Moves between items:
r: Lim->Pev, Nor->Muf, Tuf->Vos, Pev->Zag, Dad->Tuk, Niz->Mek, Zem->Noz, Ped->Gos, Mol->Zan, Tur->Vit, Duk->Kog, Tet->Rer, Rer->Bim, Siz->Sor, Tik->Fup, Vog->Dok, Gad->Vel, Bet->Bof, Kep->Gil, Fup->Nok, Kuf->Giv, Zul->Tet, Reb->Zod, Vuz->Vid, Mek->Mik, Pud->Gad, Vit->Diz, Bof->Vuz, Sul->Mol, Dud->Vas, Gov->Reb, Tuk->Lek, Bog->Tik, Bos->Pud, Vid->Lim, Zan->Mim, Muf->Ped, Zag->Vok, Dob->Gov, Big->Duk, Vuk->Puz, Nok->Bet, Puz->Luv, Giv->Lof, Vok->Lif, Mik->Fov, Dok->Bos, Sel->Zul, Ful->Zup, Lek->Dob, Mub->Sul, Kub->Dud, Bim->Zab, Fov->Vuk, Sor->Nor, Luv->Luf, Mim->Tam, Nif->Zem, Vos->Tur, Vas->Ful, Gil->Siz, Fem->Kep, Vel->Bog, Lif->Kuf, Luf->Fem, Noz->Vog, Diz->Nif, Kog->Dad, Zod->Mub, Zab->Kub, Lof->Sel, Zup->Big, Gos->Tuf, Tam->Niz
d: Lim->Vid, Nor->Sor, Tuf->Gos, Pev->Lim, Dad->Kog, Niz->Tam, Zem->Nif, Ped->Muf, Mol->Sul, Tur->Vos, Duk->Big, Tet->Zul, Rer->Tet, Siz->Gil, Tik->Bog, Vog->Noz, Gad->Pud, Bet->Nok, Kep->Fem, Fup->Tik, Kuf->Lif, Zul->Sel, Reb->Gov, Vuz->Bof, Mek->Niz, Pud->Bos, Vit->Tur, Bof->Bet, Sul->Mub, Dud->Kub, Gov->Dob, Tuk->Dad, Bog->Vel, Bos->Dok, Vid->Vuz, Zan->Mol, Muf->Nor, Zag->Pev, Dob->Lek, Big->Zup, Vuk->Fov, Nok->Fup, Puz->Vuk, Giv->Kuf, Vok->Zag, Mik->Mek, Dok->Vog, Sel->Lof, Ful->Vas, Lek->Tuk, Mub->Zod, Kub->Zab, Bim->Rer, Fov->Mik, Sor->Siz, Luv->Puz, Mim->Zan, Nif->Diz, Vos->Tuf, Vas->Dud, Gil->Kep, Fem->Luf, Vel->Gad, Lif->Vok, Luf->Luv, Noz->Zem, Diz->Vit, Kog->Duk, Zod->Reb, Zab->Bim, Lof->Giv, Zup->Ful, Gos->Ped, Tam->Mim
z: Lim->Giv, Nor->Tur, Tuf->Zem, Pev->Lof, Dad->Zod, Niz->Luv, Zem->Gad, Ped->Diz, Mol->Mik, Tur->Vog, Duk->Gov, Tet->Vas, Rer->Ful, Siz->Tuf, Tik->Vid, Vog->Bog, Gad->Bet, Bet->Zag, Kep->Ped, Fup->Lim, Kuf->Rer, Zul->Dud, Reb->Mim, Vuz->Lif, Mek->Luf, Pud->Nok, Vit->Dok, Bof->Vok, Sul->Mek, Dud->Kog, Gov->Zan, Tuk->Mub, Bog->Vuz, Bos->Fup, Vid->Kuf, Zan->Fov, Muf->Vit, Zag->Sel, Dob->Mol, Big->Dob, Vuk->Gil, Nok->Pev, Puz->Siz, Giv->Bim, Vok->Zul, Mik->Fem, Dok->Tik, Sel->Kub, Ful->Tuk, Lek->Sul, Mub->Niz, Kub->Duk, Bim->Zup, Fov->Kep, Sor->Vos, Luv->Sor, Mim->Vuk, Nif->Pud, Vos->Noz, Vas->Dad, Gil->Gos, Fem->Muf, Vel->Bof, Lif->Tet, Luf->Nor, Noz->Vel, Diz->Bos, Kog->Reb, Zod->Tam, Zab->Big, Lof->Zab, Zup->Lek, Gos->Nif, Tam->Puz
l: Lim->Zul, Nor->Nif, Tuf->Dok, Pev->Tet, Dad->Mol, Niz->Kep, Zem->Tik, Ped->Noz, Mol->Puz, Tur->Pud, Duk->Mub, Tet->Big, Rer->Duk, Siz->Vit, Tik->Zag, Vog->Nok, Gad->Vid, Bet->Kuf, Kep->Vos, Fup->Vok, Kuf->Kub, Zul->Zup, Reb->Mek, Vuz->Lof, Mek->Gil, Pud->Vuz, Vit->Gad, Bof->Giv, Sul->Vuk, Dud->Lek, Gov->Niz, Tuk->Zan, Bog->Pev, Bos->Bof, Vid->Sel, Zan->Luv, Muf->Zem, Zag->Rer, Dob->Tam, Big->Zod, Vuk->Nor, Nok->Lif, Puz->Muf, Giv->Dud, Vok->Bim, Mik->Siz, Dok->Bet, Sel->Ful, Ful->Gov, Lek->Mim, Mub->Fov, Kub->Tuk, Bim->Kog, Fov->Sor, Sor->Diz, Luv->Ped, Mim->Luf, Nif->Bog, Vos->Bos, Vas->Dob, Gil->Tur, Fem->Tuf, Vel->Lim, Lif->Zab, Luf->Gos, Noz->Fup, Diz->Vel, Kog->Sul, Zod->Mik, Zab->Dad, Lof->Vas, Zup->Reb, Gos->Vog, Tam->Fem
a: Lim->Sel, Nor->Diz, Tuf->Vog, Pev->Zul, Dad->Sul, Niz->Fem, Zem->Bog, Ped->Zem, Mol->Vuk, Tur->Bos, Duk->Zod, Tet->Zup, Rer->Big, Siz->Tur, Tik->Pev, Vog->Fup, Gad->Vuz, Bet->Lif, Kep->Tuf, Fup->Zag, Kuf->Zab, Zul->Ful, Reb->Niz, Vuz->Giv, Mek->Kep, Pud->Bof, Vit->Pud, Bof->Kuf, Sul->Fov, Dud->Tuk, Gov->Tam, Tuk->Mol, Bog->Lim, Bos->Bet, Vid->Lof, Zan->Puz, Muf->Nif, Zag->Tet, Dob->Mim, Big->Reb, Vuk->Sor, Nok->Vok, Puz->Nor, Giv->Kub, Vok->Rer, Mik->Gil, Dok->Nok, Sel->Vas, Ful->Dob, Lek->Zan, Mub->Mik, Kub->Dad, Bim->Duk, Fov->Siz, Sor->Vit, Luv->Muf, Mim->Luv, Nif->Vel, Vos->Dok, Vas->Lek, Gil->Vos, Fem->Gos, Vel->Vid, Lif->Bim, Luf->Ped, Noz->Tik, Diz->Gad, Kog->Mub, Zod->Mek, Zab->Kog, Lof->Dud, Zup->Gov, Gos->Noz, Tam->Luf
n: Lim->Vel, Nor->Vuk, Tuf->Fem, Pev->Bog, Dad->Zab, Niz->Gov, Zem->Muf, Ped->Luv, Mol->Dad, Tur->Gil, Duk->Rer, Tet->Pev, Rer->Zag, Siz->Mik, Tik->Zem, Vog->Gos, Gad->Vit, Bet->Dok, Kep->Niz, Fup->Noz, Kuf->Bet, Zul->Lim, Reb->Zup, Vuz->Pud, Mek->Reb, Pud->Tur, Vit->Siz, Bof->Bos, Sul->Kog, Dud->Giv, Gov->Ful, Tuk->Kub, Bog->Nif, Bos->Vos, Vid->Gad, Zan->Tuk, Muf->Puz, Zag->Tik, Dob->Vas, Big->Tet, Vuk->Sul, Nok->Vog, Puz->Mol, Giv->Bof, Vok->Fup, Mik->Zod, Dok->Tuf, Sel->Vid, Ful->Sel, Lek->Dud, Mub->Duk, Kub->Kuf, Bim->Vok, Fov->Mub, Sor->Fov, Luv->Zan, Mim->Lek, Nif->Nor, Vos->Kep, Vas->Lof, Gil->Mek, Fem->Tam, Vel->Diz, Lif->Nok, Luf->Mim, Noz->Ped, Diz->Sor, Kog->Bim, Zod->Big, Zab->Lif, Lof->Vuz, Zup->Zul, Gos->Luf, Tam->Dob

In the rows, zero is written as 502.

The rows follow the links: the fewer symbols apart two items are, the more alike their rows tend to be.

Each row is also shifted at random along 5 hidden directions that mean nothing.

Some items, each with a row of numbers:
Vuz: 690 684 398 387 463 591 466 497 670 439 523 545 382 441 622 578 332 715 486 453 390 391 489 271 690 458 752
Zul: 480 694 420 341 572 417 511 720 513 364 343 547 402 334 373 611 459 487 663 521 405 585 602 572 561 374 586
Fov: 335 258 591 700 448 439 426 459 341 504 403 453 646 713 462 552 536 477 590 450 747 490 417 539 506 585 264
Tuk: 649 596 695 232 526 487 534 754 388 458 404 388 423 625 428 447 300 583 519 457 615 558 223 585 557 626 403
Zag: 543 747 407 293 551 508 580 526 661 437 196 739 352 313 639 490 377 662 362 474 317 523 511 381 585 395 744
Dob: 473 586 660 212 556 436 600 706 324 537 371 404 391 648 336 478 413 484 622 476 625 648 278 613 569 643 366
Vel: 732 473 369 770 480 596 379 407 636 438 578 585 628 415 664 608 485 558 402 509 370 356 642 352 514 390 663
Vok: 581 738 445 312 463 485 548 595 569 399 373 637 343 296 529 531 412 632 550 536 361 406 569 482 592 398 690
Noz: 556 390 372 787 483 446 480 298 698 461 650 485 455 517 639 499 545 437 587 444 492 732 622 363 566 424 637
Vuk: 545 259 630 719 500 472 434 474 533 500 535 445 673 673 671 377 455 502 298 406 655 556 374 564 349 598 338
Lof: 454 715 410 300 572 425 550 673 655 386 366 555 275 380 456 522 366 523 618 468 418 685 520 495 600 380 637
Sul: 188 474 667 299 522 407 606 588 460 556 621 359 374 551 411 306 546 437 519 534 627 633 403 702 379 577 309
Tur: 588 323 473 694 367 445 596 230 506 549 576 525 483 514 615 422 698 477 583 445 540 536 602 391 589 524 571
Tet: 413 691 423 340 518 444 462 749 547 298 344 546 399 334 419 616 396 572 620 539 449 464 587 594 572 350 567
Tuf: 653 321 525 668 420 474 629 183 479 633 585 541 516 540 630 337 697 448 440 490 502 507 549 443 452 537 573
Zod: 209 533 657 243 534 446 607 587 470 553 612 373 359 545 386 315 513 471 466 544 582 573 366 676 386 599 338
Vit: 586 354 446 710 372 439 594 216 533 559 669 494 465 513 598 411 720 428 621 477 500 535 669 420 552 484 583
Kog: 550 623 630 225 729 543 544 716 409 589 278 502 523 551 332 510 409 398 395 530 453 676 282 633 395 578 405
Dok: 708 390 393 772 437 502 409 392 710 410 825 387 512 478 612 519 518 467 572 476 491 632 650 370 565 406 643
Niz: 232 315 595 597 463 387 487 539 378 484 561 387 550 662 427 450 562 421 587 491 722 558 443 664 456 600 245
Gos: 492 321 550 648 363 463 609 171 535 578 430 574 469 659 728 384 526 599 483 376 589 507 411 312 631 610 541
Sor: 542 304 563 654 438 546 543 248 377 663 585 458 626 689 543 473 634 439 467 495 594 459 442 383 488 644 429
Tik: 477 539 311 628 538 654 400 356 658 551 614 539 543 447 523 686 487 495 528 529 356 435 601 267 587 398 657
Bof: 731 661 382 420 551 636 494 472 659 531 652 450 413 460 502 619 398 532 564 494 346 562 512 275 626 444 720
Tam: 321 331 628 582 460 330 541 548 394 426 137 603 555 656 572 382 473 533 467 418 717 582 357 650 466 583 311
Duk: 309 630 598 216 521 622 445 724 503 481 595 445 496 456 497 427 330 652 259 582 507 255 358 633 365 522 388
Bet: 509 657 325 484 612 663 487 369 602 593 421 613 499 401 481 687 490 490 535 516 287 459 583 243 603 431 718
Mik: 394 259 607 682 441 461 429 508 490 444 562 443 625 634 587 379 481 525 387 488 679 475 429 618 383 575 314

The symbols that take the first to the second take the third to the fourth, perhaps in another order. What is the fourth?
Answer with the item's name.
A 598 369 399 804 487 461 525 271 668 512 552 591 519 420 702 411 633 426 405 472 403 601 675 423 434 412 641
B 327 715 435 354 526 455 480 711 667 306 308 653 378 295 588 527 334 688 411 503 417 420 554 573 497 321 583
C 664 591 308 614 640 666 460 365 573 625 583 552 599 394 447 682 591 357 499 566 242 499 661 352 494 410 677
D Duk

A 441 539 690 238 465 427 589 658 371 490 467 442 423 534 428 372 477 557 493 513 621 479 370 681 437 600 338
B 512 334 532 637 441 542 616 160 386 722 517 574 595 587 546 445 770 387 497 514 490 439 548 403 452 611 474
C 498 334 503 695 296 458 591 167 430 543 328 711 569 485 705 427 709 602 477 452 526 273 623 389 558 532 559
D Zag

A 627 707 371 395 531 680 503 443 523 613 698 496 486 267 424 607 633 467 473 666 227 308 695 429 469 400 690
B 322 703 414 345 580 469 452 759 499 406 553 414 388 387 258 693 457 431 777 551 494 601 601 601 603 394 490
C 559 307 571 646 446 558 578 217 452 676 536 523 619 653 628 380 628 479 353 479 546 438 453 405 452 633 455
D Dok

A 699 738 417 291 512 502 559 613 487 458 572 506 361 285 384 537 561 516 634 602 325 429 664 535 579 402 645
B 393 643 592 264 607 538 492 738 382 480 134 591 503 569 417 593 297 605 425 478 535 417 271 543 555 567 409
C 334 411 674 393 455 397 595 618 399 477 512 458 462 516 479 301 552 518 474 524 637 492 444 746 371 566 330
D Nor

A 460 295 552 693 437 591 436 345 325 628 653 419 724 658 441 538 667 423 491 550 624 357 525 504 433 631 335
B 384 336 487 609 422 481 644 154 556 658 706 425 389 640 583 408 601 449 610 448 590 651 483 303 594 600 531
C 489 711 371 319 477 624 517 448 553 554 662 500 408 345 417 618 540 558 621 568 299 325 631 365 601 422 687
D Sel

A 345 377 358 738 429 462 494 238 645 512 616 516 433 473 615 529 585 480 633 458 513 558 659 334 598 429 608
B 471 482 309 717 562 641 408 335 767 541 640 589 561 410 668 529 485 512 323 516 329 497 612 310 434 366 683
C 444 290 616 674 536 430 471 510 461 505 505 460 634 575 560 343 585 386 333 510 616 620 446 709 262 543 306
D Fem

A 394 393 336 791 428 499 458 294 716 459 609 564 505 453 682 525 531 533 487 461 485 510 651 334 561 390 645
B 782 690 427 398 416 635 446 519 578 475 798 448 430 348 532 571 459 648 523 605 349 207 630 384 606 403 696
C 451 732 410 291 485 491 559 599 559 439 536 510 292 307 413 536 482 542 663 550 368 486 614 499 607 393 658
D Vas

A 570 288 594 718 462 562 460 358 513 596 644 482 688 664 679 385 520 497 244 471 591 422 418 498 332 613 377
B 709 340 438 768 283 402 533 287 369 461 510 551 571 509 533 536 722 504 720 495 551 357 732 422 662 475 591
C 652 735 414 308 561 564 581 516 571 538 571 501 356 359 436 602 499 496 605 539 320 547 577 377 617 439 720
D Zab

A 480 732 407 283 488 550 556 548 596 475 515 573 338 292 497 540 476 598 520 541 318 402 590 457 578 370 684
B 311 727 393 257 475 509 554 558 592 467 563 531 285 298 432 554 504 582 645 571 376 423 624 463 619 393 648
C 448 713 430 257 436 480 518 641 590 372 673 409 255 340 416 530 422 599 723 535 462 446 593 482 658 397 634
D Lof

A 514 452 325 773 502 556 400 335 676 488 605 551 587 429 616 603 525 501 482 493 432 509 644 340 526 358 657
B 575 342 498 659 495 456 643 181 652 629 590 556 437 534 730 277 648 429 361 442 464 692 519 391 417 535 601
C 373 610 629 226 518 516 505 701 395 494 366 497 481 551 418 513 335 632 446 514 570 358 303 574 512 594 364
D Bim

A 739 311 554 686 338 453 613 230 467 558 434 627 569 534 748 320 624 602 373 441 517 404 528 414 502 551 583
B 660 521 350 663 494 582 391 380 613 463 345 664 590 475 647 670 399 619 448 447 382 398 568 241 644 422 692
C 715 707 440 306 540 421 535 710 459 390 438 492 372 329 335 575 517 440 739 547 390 600 625 566 593 381 637
D Kog

A 560 457 334 772 482 566 389 367 700 473 759 449 518 461 575 572 516 458 536 492 452 506 669 347 559 377 638
B 530 720 432 264 473 507 542 591 637 408 624 474 287 307 521 496 402 649 588 520 395 450 540 446 623 399 674
C 502 274 583 734 401 540 387 408 420 526 679 401 705 663 541 478 547 499 399 497 653 343 474 568 384 619 319
D Vit

A 99 680 432 322 689 569 428 719 573 496 421 483 491 428 310 654 381 431 535 536 430 565 461 586 446 442 424
B 584 481 714 320 476 379 596 694 294 478 572 346 445 564 360 366 549 437 606 528 641 590 427 732 459 627 309
C 348 682 471 354 593 513 381 800 642 357 387 527 467 381 502 549 256 608 373 495 468 506 428 596 449 396 512
D Zod

